Each row comes from the steps of one path. Every step used is in the known rows, and no mark comes twice. Write the path behind each row, first mark first.
Known rows:
F Y A U P E M K: [-1.49  2.70  1.80 -4.35  2.94 -6.20  3.47 -3.80 -3.48  1.79  1.19 -0.55
 -5.08  1.10  0.35 -4.02  3.55 -3.51  3.21  2.17  5.77 -1.16 -2.04  3.17
  4.24]
P Y A U F: [-1.67  0.96 -0.40 -2.46  4.84 -4.26  1.20 -3.94 -0.68 -1.04 -1.95 -1.80
 -5.30 -1.07  0.57 -2.48  3.14 -4.28 -1.13  1.05  3.08  1.97 -3.51  3.70
  0.79]
P U F A M: [-0.74  2.35 -2.38 -1.80  5.13 -2.94  2.44 -1.14 -3.37 -0.62  1.17 -2.00
 -0.45 -0.07 -0.12 -1.49  1.48 -3.95  0.98  3.65  4.30  3.71 -2.62  4.80
 -1.05]
P U Y A: [-1.61  0.01 -3.26 -1.95  5.25 -2.96  1.21 -4.18 -0.12 -1.68  0.78 -1.44
 -3.56 -1.50  1.90 -1.95  1.35 -1.23 -0.61 -1.16  2.48  3.23 -3.45  4.28
  0.76]
A U: [ 0.43 -1.16  0.44 -2.84  3.57 -2.22  0.24 -0.90  0.09  0.19  0.04 -0.80
 -0.35 -1.84  1.77  1.44  1.27 -3.27 -1.20  1.99  0.28 -0.22  0.42  1.38
  0.84]
E M K: [ 0.64  0.19  1.11 -2.24  2.64 -3.60  0.75 -1.68 -0.60  2.47  2.85 -0.60
  2.03 -3.38  1.40 -1.42  2.25 -0.96  2.01  2.86  0.05  2.12 -0.21  1.22
  3.81]
F Y: [ 0.31  2.03 -2.11 -2.04  1.74 -2.25  0.41 -3.40  3.34  0.10  1.26  0.88
 -2.24 -0.22  1.30 -1.54  1.23 -3.17 -1.40  0.56  0.52  1.66 -0.03  0.68
  1.01]
F P U Y A: [-1.57  0.99 -3.58 -3.94  6.01 -3.83  1.39 -5.15 -1.94 -1.11  0.25 -1.26
 -5.62 -0.20 -0.84 -3.59  0.94 -3.14  1.32 -1.69  4.64  4.05 -4.04  2.70
 -1.87]
Y A: [-0.70  0.62 -1.17 -1.24  1.89 -4.16  0.65 -2.02 -0.60  0.02  1.42 -1.45
 -1.22 -1.10  0.54 -2.54 -0.46  0.12  0.28 -0.18  0.72  1.23 -0.63  3.17
  0.81]
Y A F U P: [-0.91  1.70 -0.23 -2.41  3.60 -3.22 -1.81 -3.53 -5.59 -0.18 -1.57 -3.34
 -3.53  0.78 -1.74 -3.82  1.18 -4.78  0.96  0.29  2.44  1.13 -2.53  3.04
 -0.58]
M P U Y A F: [-2.17  0.39 -1.54 -1.97  5.00 -2.25 -2.77 -4.87 -2.88  0.19  1.25 -4.67
 -5.30 -4.26  1.10 -2.92  2.70 -3.78  0.64  0.26  1.68  3.46 -1.60  3.81
  1.11]
M P Y: [-1.74  0.29  0.48 -1.10  1.48 -1.95 -2.09 -5.09  3.96  0.78  2.65 -1.83
 -3.06 -4.77  0.73 -3.13  2.35 -3.01  2.29 -0.50 -1.28  3.20  1.04  0.08
 -0.33]
P U Y A M: [-1.40  1.64 -1.79 -3.24  5.94 -2.99  3.55 -4.19 -3.01 -1.13  3.06 -1.50
 -3.66 -2.35  3.45 -0.75  0.65 -1.98 -0.56  1.05  4.20  2.58 -2.90  4.21
  1.28]
A M P: [ 0.41  0.75  1.74 -1.73  2.46 -1.44  0.38 -2.99 -2.27  1.42  4.73 -1.73
 -0.50 -4.47  1.09 -0.73  0.13 -1.57  3.11  2.83  0.09  1.28  2.31  1.29
  0.77]
U P E K: [-2.08  2.05 -0.29 -1.91 -0.66 -2.16 -2.96 -4.82 -1.37  1.73  0.02 -0.30
 -1.74 -0.31 -2.25 -4.31  2.88 -0.67  4.02 -0.79  0.03  3.06 -0.96  1.94
  0.96]
U Y A F P E M: [-2.82  5.13 -1.85 -3.44  2.94 -5.07  2.19 -5.41 -5.61  1.88  0.86 -2.93
 -7.31 -0.98 -2.03 -4.45  1.48 -3.55  0.88  0.73  5.65  3.73 -1.67  1.74
 -2.68]
M P E: [-1.91 -0.02  0.04  1.24 -0.93 -2.09 -1.37 -3.19  1.11  0.67  3.19 -2.00
 -1.73 -0.92 -1.28 -2.25  1.42 -0.75  3.94  0.63 -1.25  2.32  2.31  1.95
 -0.63]
F P Y: [-1.46  2.10 -0.86 -3.60  2.22 -3.01 -0.18 -5.13  2.82  0.86  0.87 -0.53
 -4.44 -1.36 -0.90 -3.81  1.72 -5.04  1.36 -0.96  1.49  4.13 -1.19 -1.03
 -3.16]
Y A M: [-0.47  2.18  0.29 -2.54  2.61 -4.23  2.90 -2.08 -3.48  0.56  3.74 -1.54
 -1.48 -1.76  2.10 -1.36 -1.14 -0.54  0.24  2.09  2.52  0.56 -0.05  3.22
  1.32]
M P U: [-0.94 -2.21 -0.16 -0.08  3.38 -1.80 -1.53 -3.01  1.35 -0.30  2.67 -2.81
  0.10 -3.16  0.29 -1.28  0.64 -2.62  3.16  1.07 -1.27  2.69 -0.12  0.96
  0.20]
P Y: [-1.57  1.14 -0.49 -1.60  1.40 -2.30 -0.57 -4.18  4.56  0.23  1.34 -0.71
 -2.37 -2.58  1.78 -2.12  2.23 -3.25 -0.66 -0.39 -0.62  3.33 -0.56  0.46
 -0.45]
A M K: [ 0.69  0.84  1.81 -3.44  1.88 -2.11  0.29 -1.24 -1.91  2.23  4.26 -0.34
  0.65 -1.86  2.80 -0.34  3.04 -2.11  1.92  3.77  0.62  1.74  0.71  3.07
  4.83]
E M P: [ 0.32  0.08  1.00 -0.94  3.31 -2.83  0.96 -3.49 -0.81  1.69  3.39 -2.09
  0.90 -5.93 -0.36 -1.74 -0.66 -0.36  3.22  1.94 -0.58  1.68  1.44 -0.48
 -0.13]

Write each row's path:
[-2.26  1.59 -0.44 -2.34  3.63 -4.23  0.30 -6.07 -0.25 -1.48 -0.53 -1.48
 -5.09  0.16 -0.82 -5.15  1.56 -4.25  1.77 -2.25  3.08  1.92 -3.60  1.86
 -1.47] => F U P Y A
[-0.14  3.30 -1.41 -2.57  1.45 -1.83 -1.88 -3.08  1.39  1.53  0.45 -1.20
 -3.34 -1.03  1.54 -1.51  2.59 -6.02 -3.00  2.12  0.44  1.95  0.30  0.52
  1.37] => A F Y
[ 0.10  0.17 -3.10 -1.88  4.44 -1.07 -0.13 -4.37  0.53 -1.72 -0.36  0.64
 -2.46 -0.47  0.69  0.02  2.25 -3.48 -1.46 -0.72  1.54  2.64 -1.28  1.80
 -0.60] => F U Y
[-0.26 -0.68 -2.07  0.47  4.54 -1.04 -0.19 -2.90 -0.21 -1.84 -1.13 -1.43
 -0.12  0.13 -0.84 -1.39  1.98 -2.64  0.83  2.03 -0.27  4.60 -4.22  3.31
 -0.08] => P U F
[-2.52  1.72 -0.84 -1.67  1.59 -4.80  0.45 -4.20  2.70  0.04  1.66 -1.69
 -3.88 -2.09  1.62 -3.81  1.19 -2.04 -0.51 -1.19  1.27  2.34 -1.35  1.99
  0.14] => P Y A
[-1.50  0.74  1.09 -0.47 -0.18 -4.16  1.48 -1.90 -0.10  2.29  3.65 -1.00
  0.64 -0.79  0.48 -1.89  2.90 -0.91  2.90  2.91  0.43  2.28  0.26  1.69
  2.92] => P E M K
[-3.19  1.94 -0.60 -1.87  2.45 -5.29 -1.46 -4.20  0.32 -0.08  0.28 -3.85
 -4.99 -0.60  1.36 -3.05  1.82 -7.89 -2.86  0.37  2.56  2.23 -1.54  0.62
 -0.32] => P Y A F U
[-1.35  1.61  0.98 -3.41  4.08 -6.93  3.40 -2.68 -7.29  1.49 -0.22 -1.88
 -4.27  2.03 -3.27 -3.94  3.29 -3.94  4.35  3.71  6.32  1.70 -3.09  3.50
  1.56] => Y A U F P E M K
[-2.00  1.18 -0.70 -2.34  6.58 -3.69  0.16 -5.29 -4.15  0.99  2.15 -4.98
 -4.03 -6.63  1.13 -2.78  1.19 -3.41  0.96  1.54  2.90  3.28 -1.99  1.92
  0.80] => E M P U Y A F
[-0.26  1.36 -0.66 -4.25  4.76 -3.97  1.66 -3.78 -4.57 -0.20  3.00 -0.14
 -3.63 -0.27  2.74 -1.12  3.50 -3.61  0.36  1.50  5.13  1.32 -1.50  4.63
  4.79] => F U Y A M K
[-0.43  1.56 -1.14 -2.74  4.50 -3.36  0.72 -0.39 -3.87  0.72  1.85 -1.63
 -0.02  0.29  0.57 -2.24  4.58 -4.46  2.65  4.49  4.23  3.86 -2.57  6.18
  2.92] => P U F A M K
[-1.20  1.85 -0.51 -1.71  1.72 -3.82 -1.66 -1.73 -2.60  1.33  0.67 -3.53
 -2.41 -1.81  0.85 -2.46  0.83 -2.56 -1.29  1.39  0.68  1.65 -0.33  3.10
  1.07] => Y A F
[ 0.01  0.05  0.89 -3.97  4.68 -3.19  0.73 -2.39 -4.30 -0.04 -1.37 -1.56
 -3.13 -0.91 -0.15 -2.26  0.94 -1.31  1.91  0.08  2.61 -0.81 -2.13  4.21
  0.57] => Y A U P
[-1.12  0.21  1.04 -1.99  1.64 -1.32  0.36 -2.65 -1.89  0.05 -0.92 -0.93
 -3.01  1.18 -0.85 -1.14  2.60 -2.28  2.80  0.98  1.19  0.27 -0.82  3.27
 -0.91] => A U P E
[-2.72  1.98  1.21 -0.18  0.04 -4.60  2.22 -3.26 -3.70  0.87  5.75 -3.12
 -3.33 -1.28  0.18 -2.80 -0.32 -0.39  4.04  2.04  2.36  0.86  1.98  3.45
  0.51] => Y A M P E
[ 0.35  1.08 -0.64 -4.81  4.24 -2.55 -0.19 -0.67 -2.73  0.79 -1.58 -0.92
 -1.77 -1.00 -0.89 -2.00  2.28 -2.91  1.76  0.39  3.51 -0.29 -0.30  4.11
 -1.47] => F A U P
[-1.56  0.76  2.89 -3.40  2.91 -5.66  2.61 -2.31 -5.53  1.88  1.14 -1.96
 -2.72 -0.08 -0.21 -3.29  3.01 -1.25  4.71  2.40  4.16 -0.53 -1.90  4.22
  3.41] => Y A U P E M K
[-1.75 -0.72 -2.18 -1.34  5.25 -2.72 -0.46 -5.22 -0.77 -1.18  2.06 -2.49
 -4.23 -3.69  0.77 -2.92  1.51 -1.09  2.23 -1.26  1.83  3.07 -1.82  3.93
  0.90] => M P U Y A
[-1.31  1.89  1.97 -2.39  2.15 -1.97  0.22 -5.25  1.13  1.38  5.01 -1.95
 -3.09 -5.46  2.28 -2.05  1.74 -3.82  2.28  1.81  0.50  2.55  1.56  0.12
  0.15] => A M P Y
[ 0.99 -0.51  1.18 -3.78  4.49 -0.81 -0.31 -2.36 -2.53  0.23 -1.62 -0.47
 -1.63 -1.58 -0.08 -0.70  2.05 -2.32  1.83  0.93  0.68  0.00 -1.30  2.56
 -0.04] => A U P
[-1.14  0.98 -2.39 -0.23  4.95 -3.75  0.23 -5.40 -0.67 -1.70  0.52 -2.15
 -4.62 -0.16 -1.32 -4.68  1.53 -3.69  2.45  0.90  2.60  3.22 -3.44  3.38
  1.57] => M P U F Y A
[-1.51  3.97 -0.59 -2.32  3.35 -2.91  0.18 -4.42 -1.57  1.03  2.42 -2.11
 -4.07 -3.71 -0.76 -4.18  3.44 -4.12  2.91  2.14  3.71  3.97  0.18  3.64
 -1.37] => U F A M P Y
[-2.97  2.87 -0.12 -2.16  1.45 -4.30 -1.87 -3.74  0.73  1.23  0.82 -3.77
 -5.01 -2.77  1.95 -3.79  2.39 -4.94 -2.03  0.24  1.10  2.88 -1.09  1.87
  0.36] => P Y A F
[-2.22  0.34  0.53 -3.40  3.54 -5.31  1.31 -3.19  1.53 -0.04  0.54 -2.00
 -4.55 -2.32  2.74 -1.51  1.64 -4.43 -1.85  0.04  2.62  0.19 -1.09  1.70
  0.75] => P Y A U
[-1.95  2.76 -0.31 -3.17  1.90 -4.26  2.34 -3.98 -1.72 -0.45 -0.48 -0.49
 -6.93  3.04 -0.35 -3.41  2.13 -3.49  1.26 -0.04  4.65 -1.11 -1.73  3.59
  0.50] => F Y A U P E
[-0.22  1.34  1.49 -3.38  2.05 -4.66  1.24 -1.24 -3.82  1.85  4.54 -1.30
 -0.94 -1.44  2.70 -2.09  1.95 -1.09  2.00  2.88  2.53  0.72 -0.05  4.63
  5.47] => Y A M K
[-2.48  2.46  1.80 -1.86  1.77 -5.67 -0.08 -3.51 -6.87  1.84  0.74 -3.85
 -3.16  1.54 -1.86 -4.98  3.28 -4.78  3.64  2.55  4.04  1.31 -2.40  3.15
  2.35] => Y A F U P E M K
[-1.42  0.95 -0.94 -1.33  2.73 -4.70 -1.34 -2.10 -3.12 -0.11  0.00 -3.62
 -2.39  0.38  0.08 -1.75  0.37 -5.66 -2.03  1.37  2.07  1.01 -0.86  1.86
  0.26] => Y A F U
[-0.33  4.15 -0.80 -3.41  2.63 -4.71  3.90 -3.49 -1.43  0.45  3.76 -0.25
 -3.81 -0.48  2.77 -2.05 -0.59 -2.87 -1.13  1.98  4.05  0.17 -0.27  2.11
  2.18] => F Y A M
